Below are the code and all the weights of a small trained network. Each question names an input and a target symbol and asks about switching units off, where a switched-off unit gives its printed mean instead of its output.

import numpy as np


def w(rows, s, z=0):
    codes = np.array(rows[::2]) - 128.0
    scale = np.full(codes.shape[1], s)
    scale[-1] = z or s
    return codes * scale


def norm(h):
    return h / np.sqrt((h * h).mean(-1, keepdims=True) + 1e-5)


def f(y):
    return y / 2 * (1 + np.tanh(0.7978845608 * (y + 0.044715 * y**3)))


def softmax(a):
    e = np.exp(a - a.max(-1, keepdims=True))
    return e / e.sum(-1, keepdims=True)


def log_softmax(a):
    a = a - a.max(-1, keepdims=True)
    return a - np.log(np.exp(a).sum(-1, keepdims=True))


def net(x, mask):
    ids = ['ΓΛΞΠΣΩαβδεζηθμτφ'.index(c) for c in x.split()]
    T = len(ids)
    res = E[ids] + P[:T]
    u = 0
    for l in range(2):
        r = norm(res)
        for j in range(3):
            rows = slice(2 * j, 2 * j + 2)
            q, k, v = (r @ M[l][rows].T for M in (Q, K, V))
            z = softmax(np.where(np.tri(T) > 0, q @ k.T / 2**0.5, -1e9)) @ v
            o = O[l][rows]
            res = res + np.where(mask[u + j], z, o[:, -1]) @ o[:, :-1]
        u += 3
        y = f(norm(res) @ A[l][:, :-1].T + A[l][:, -1])
        res = res + np.where(mask[u : u + 8], y, B[l][:, -1]) @ B[l][:, :-1]
        u += 8
    return log_softmax(norm(res)[-1] @ U[:, :-1].T + U[:, -1])


Q, K, V, O, A, B = {}, {}, {}, {}, {}, {}
E = w([
[53,137,186,164,130,204,136,159,18,102],'Γ',
[67,233,156,130,125,101,111,154,32,252],'Λ',
[107,111,118,97,94,35,174,146,160,159],'Ξ',
[166,57,172,176,139,164,178,133,119,171],'Π',
[65,147,149,86,53,179,147,106,162,160],'Σ',
[136,124,121,131,63,95,153,121,158,157],'Ω',
[130,139,140,149,163,166,117,63,131,96],'α',
[182,127,149,53,105,139,93,166,158,142],'β',
[94,131,126,155,148,172,120,139,21,98],'δ',
[143,88,29,217,91,157,113,124,119,95],'ε',
[80,92,151,136,194,152,171,75,145,124],'ζ',
[110,141,164,102,92,62,55,159,153,165],'η',
[73,139,93,170,109,112,103,138,136,92],'θ',
[50,147,171,75,130,149,98,158,177,181],'μ',
[79,62,169,144,152,139,89,101,85,158],'τ',
[155,166,187,246,122,122,60,137,151,126],'φ',
],0.022)
P = w([
[188,153,150,52,176,111,125,63,53,217],'0',
[111,188,197,59,25,138,164,2,113,54],'1',
[163,158,192,125,17,110,182,71,162,78],'2',
[129,99,207,103,64,112,140,79,168,63],'3',
[111,64,191,115,97,132,105,58,215,135],'4',
[127,50,114,83,129,94,69,16,129,139],'5',
[133,34,96,102,185,64,56,47,87,126],'6',
[95,89,103,70,211,78,17,40,60,138],'7',
],0.0083)
Q[0] = w([
[181,207,55,129,230,64,109,135,158,134],'L0H1',
[92,20,150,113,93,97,31,49,78,171],'L0H1',
[2,14,173,112,117,118,161,187,96,88],'L0H2',
[114,124,42,95,187,140,176,165,148,78],'L0H2',
[141,203,118,135,156,174,233,200,183,82],'L0H3',
[32,31,203,159,20,145,100,137,99,135],'L0H3',
],0.008)
K[0] = w([
[119,219,109,91,165,193,197,102,83,175],'L0H1',
[168,105,42,159,248,63,63,167,204,188],'L0H1',
[177,112,101,73,127,73,169,129,42,144],'L0H2',
[198,204,93,128,102,124,184,145,120,103],'L0H2',
[73,136,200,121,2,134,173,129,66,48],'L0H3',
[210,30,119,117,223,70,74,127,220,15],'L0H3',
],0.008)
V[0] = w([
[195,184,163,145,159,100,56,112,129,69],'L0H1',
[85,163,178,130,111,4,102,97,133,132],'L0H1',
[150,169,101,113,157,125,137,189,72,82],'L0H2',
[131,172,121,135,87,195,124,96,156,134],'L0H2',
[130,73,99,213,77,94,153,96,113,173],'L0H3',
[96,191,113,179,242,117,178,15,192,121],'L0H3',
],0.018)
O[0] = w([
[135,112,169,117,123,85,38,15,253,183,125],'L0H1',
[103,79,129,222,13,180,115,169,124,215,253],'L0H1',
[137,91,85,177,198,145,160,88,208,174,17],'L0H2',
[134,208,147,51,165,149,63,141,162,100,120],'L0H2',
[69,254,64,205,77,67,95,127,106,81,198],'L0H3',
[26,66,240,127,194,143,77,197,135,66,122],'L0H3',
],0.0085,0.013)
A[0] = w([
[251,123,181,239,153,91,103,140,125,89,156],'L0N1',
[60,132,109,151,104,124,92,125,203,160,193],'L0N2',
[81,77,100,78,100,14,212,186,195,130,105],'L0N3',
[74,113,134,140,187,166,194,97,122,140,151],'L0N4',
[126,117,156,130,153,155,84,32,114,109,250],'L0N5',
[154,192,156,44,79,168,99,100,164,112,169],'L0N6',
[120,140,163,99,102,87,120,132,111,176,135],'L0N7',
[112,128,173,131,118,177,111,66,89,152,227],'L0N8',
],0.014,0.0017)
B[0] = w([
[143,155,131,76,56,148,59,83,40,118,159],'L0N1',
[83,136,93,114,131,207,105,60,69,103,254],'L0N2',
[133,119,232,180,100,101,210,59,121,69,179],'L0N3',
[111,142,79,220,166,206,59,85,179,248,139],'L0N4',
[180,106,178,136,115,58,119,152,89,49,182],'L0N5',
[184,100,97,183,79,106,142,112,115,65,230],'L0N6',
[167,209,172,159,152,89,145,91,105,138,219],'L0N7',
[230,135,152,161,95,127,102,213,116,119,209],'L0N8',
],0.011,0.0076)
Q[1] = w([
[133,75,100,195,111,86,88,192,21,118],'L1H1',
[151,214,182,104,124,228,177,203,110,140],'L1H1',
[151,52,126,194,104,102,90,93,37,89],'L1H2',
[128,57,138,152,178,1,158,64,110,150],'L1H2',
[150,98,128,131,31,62,94,165,58,67],'L1H3',
[103,182,105,43,174,43,101,107,140,217],'L1H3',
],0.0086)
K[1] = w([
[103,149,121,8,168,112,102,131,123,200],'L1H1',
[113,115,119,161,147,60,198,146,161,133],'L1H1',
[71,89,84,127,145,77,95,130,102,214],'L1H2',
[164,139,110,97,156,185,118,145,116,111],'L1H2',
[160,137,115,106,180,129,107,195,38,170],'L1H3',
[119,94,192,123,100,150,143,122,171,58],'L1H3',
],0.012)
V[1] = w([
[126,141,88,211,191,7,70,150,131,181],'L1H1',
[167,110,176,137,71,64,82,125,182,56],'L1H1',
[169,236,172,52,95,113,53,198,111,204],'L1H2',
[133,158,48,79,124,243,37,162,129,119],'L1H2',
[154,69,154,189,174,112,76,150,86,189],'L1H3',
[77,171,113,109,101,83,125,209,241,191],'L1H3',
],0.019)
O[1] = w([
[71,152,119,212,179,21,107,68,209,146,106],'L1H1',
[99,58,181,167,204,117,193,51,29,192,219],'L1H1',
[2,89,97,1,145,111,126,159,111,194,192],'L1H2',
[146,231,218,34,94,184,99,86,178,135,75],'L1H2',
[109,82,152,129,47,137,188,119,228,92,202],'L1H3',
[145,124,177,117,140,37,8,197,106,184,2],'L1H3',
],0.0099,0.012)
A[1] = w([
[188,156,173,138,155,140,51,155,65,147,131],'L1N1',
[115,92,100,66,74,112,98,192,215,170,122],'L1N2',
[158,181,131,134,189,55,128,76,48,166,116],'L1N3',
[162,167,56,94,120,116,139,143,117,237,117],'L1N4',
[137,35,99,167,166,141,169,182,92,91,250],'L1N5',
[130,174,180,213,121,132,173,121,98,78,204],'L1N6',
[111,66,202,178,145,146,114,106,160,182,196],'L1N7',
[138,160,162,97,155,111,117,174,11,165,110],'L1N8',
],0.012,0.002)
B[1] = w([
[253,122,173,80,106,139,134,224,80,187,140],'L1N1',
[160,97,137,103,237,3,104,56,239,67,149],'L1N2',
[171,96,185,39,115,65,163,181,212,173,188],'L1N3',
[196,226,72,193,249,134,87,240,197,136,154],'L1N4',
[123,58,115,17,218,84,144,103,122,102,220],'L1N5',
[140,207,154,45,144,27,62,99,26,77,250],'L1N6',
[217,149,30,173,197,254,52,207,113,207,183],'L1N7',
[81,206,167,233,210,224,214,154,138,229,166],'L1N8',
],0.0081,0.011)
U = w([
[131,150,134,153,105,179,145,111,183,107,140],'Γ',
[85,79,105,83,104,63,89,139,169,158,133],'Λ',
[163,90,79,228,92,97,120,180,74,125,156],'Ξ',
[97,161,34,64,131,139,117,68,82,68,124],'Π',
[146,178,139,98,118,193,164,167,76,132,55],'Σ',
[90,161,127,122,101,121,126,188,113,204,114],'Ω',
[107,84,193,152,189,169,127,131,133,102,174],'α',
[241,93,114,89,119,141,180,68,110,168,132],'β',
[154,158,153,216,134,170,179,97,186,104,121],'δ',
[131,184,163,92,149,73,130,106,110,129,252],'ε',
[145,89,240,133,138,116,113,168,123,49,121],'ζ',
[110,100,79,127,51,141,71,107,137,237,57],'η',
[159,164,203,162,54,185,56,72,90,137,68],'θ',
[134,102,139,22,56,139,119,177,112,129,134],'μ',
[74,102,166,187,65,101,239,138,122,143,148],'τ',
[105,80,161,152,111,147,102,1,120,174,81],'φ',
],0.0073,0.0035)

Each question gives the input, a string of symbols that net reads in full, and the target symbol t.
The units are the heads (2 rows each of Q, K, V and O) and the neurons (one row each of A and B). Each row of codes is followed by its name. A weight is (code - 128) times the scale printed after its matrix; where a second scale follows, it is the last column's (O, A, B and U).
mask holds one flag per unit, layer by layer, with each layer's heads first. A switched-off unit (its flag False) gives its mean, the last column of its rows in O or B, instead of its output. The means were averaged over made-up inputs and are rounded, as every weight is.
A unit's drop is (log p(t) with every unit on - log p(t) with that unit switched off) / (log p(t) with every unit on - log p(t) with every unit switched off).
The circuit of an input: a set's keep is (log p(t) with only the set's units on - log p(t) with every unit switched off) / (log p(t) with every unit on - log p(t) with every unit switched off). Starting from the 12 units with the biggest drops (on a tie, the unit counted first), units are removed one at a time, each time the one whose removal leaves the highest keep (on an exact tie, the one counted first), for as long as the keep stays at least 0.8.
units of the circuit, in order: the units of the circuit, biggest drop first
most important unit: the unit with the biggest drop
k most important neurons: the k neurons with the biggest drops, biggest first
k most important neurons of layer l: the k neurons of layer l with the biggest drops, biggest first
heads that matter: for each layer, one digit per head in row order, 1 if its drop is at least 0.15 and else 0, layers parted by /
drop when u is switched off: that unit's drop, to one decimal
input ε Ξ ε α ε α Ω, target ε: most important unit => L0H1
input β Σ β μ Ξ Σ Ξ Ω, target Ξ: units of the circuit, in order => L1H2, L0H2
input ε Ξ ε θ Σ ε Λ, target ε: units of the circuit, in order => L0H1, L1H1
input φ Σ Γ φ ε η, target φ: units of the circuit, in order => L0H1, L1H1
input φ Ω μ η, target φ: 2 most important neurons => L0N2, L0N6
input η β φ Π Π, target η: heads that matter => 100 / 010
input ε τ Ξ Λ ε θ Ξ, target ε: heads that matter => 001 / 001
input θ δ φ δ Γ α, target θ: heads that matter => 110 / 010
input μ μ μ, target μ: units of the circuit, in order => L0H3, L1H1, L1H2
input θ φ ε ε Ξ Σ α, target θ: units of the circuit, in order => L1H2, L0N3, L0H2
input Ξ β β, target β: heads that matter => 101 / 000
input Ξ α μ Ξ Ξ, target Ξ: heads that matter => 110 / 010
input Ξ Ξ Γ, target Ξ: heads that matter => 010 / 010
input Σ Γ Γ ε ε, target Π: units of the circuit, in order => L0H1
input ε Ξ ε ε, target ε: heads that matter => 101 / 001
input Γ θ δ φ Γ, target θ: 2 most important neurons of layer 0 => L0N2, L0N4
input ε θ ε, target ε: 2 most important neurons => L1N3, L0N2
input Ξ Γ ε, target Π: units of the circuit, in order => L0H1, L1N6
input ε Γ ε δ Π μ, target ε: 2 most important neurons => L1N3, L0N2
input φ φ μ, target φ: units of the circuit, in order => L0H1
input ε ζ μ ε α ε Ξ, target ε: 2 most important neurons of layer 1 => L1N6, L1N3
input φ ε α τ, target φ: drop when L1H1 is switched off => 0.6
input β Ξ δ, target β: drop when L0H2 is switched off => 0.1
input Ξ Γ θ θ Ξ β, target Ξ: drop when L1N1 is switched off => 0.0
input β ζ β ε, target β: drop when L1H1 is switched off => 0.2
input φ Π Σ τ, target φ: 2 most important neurons of layer 0 => L0N2, L0N6
input μ Γ φ μ α, target μ: most important unit => L1H1
input ε Σ μ, target ε: 2 most important neurons of layer 0 => L0N6, L0N2
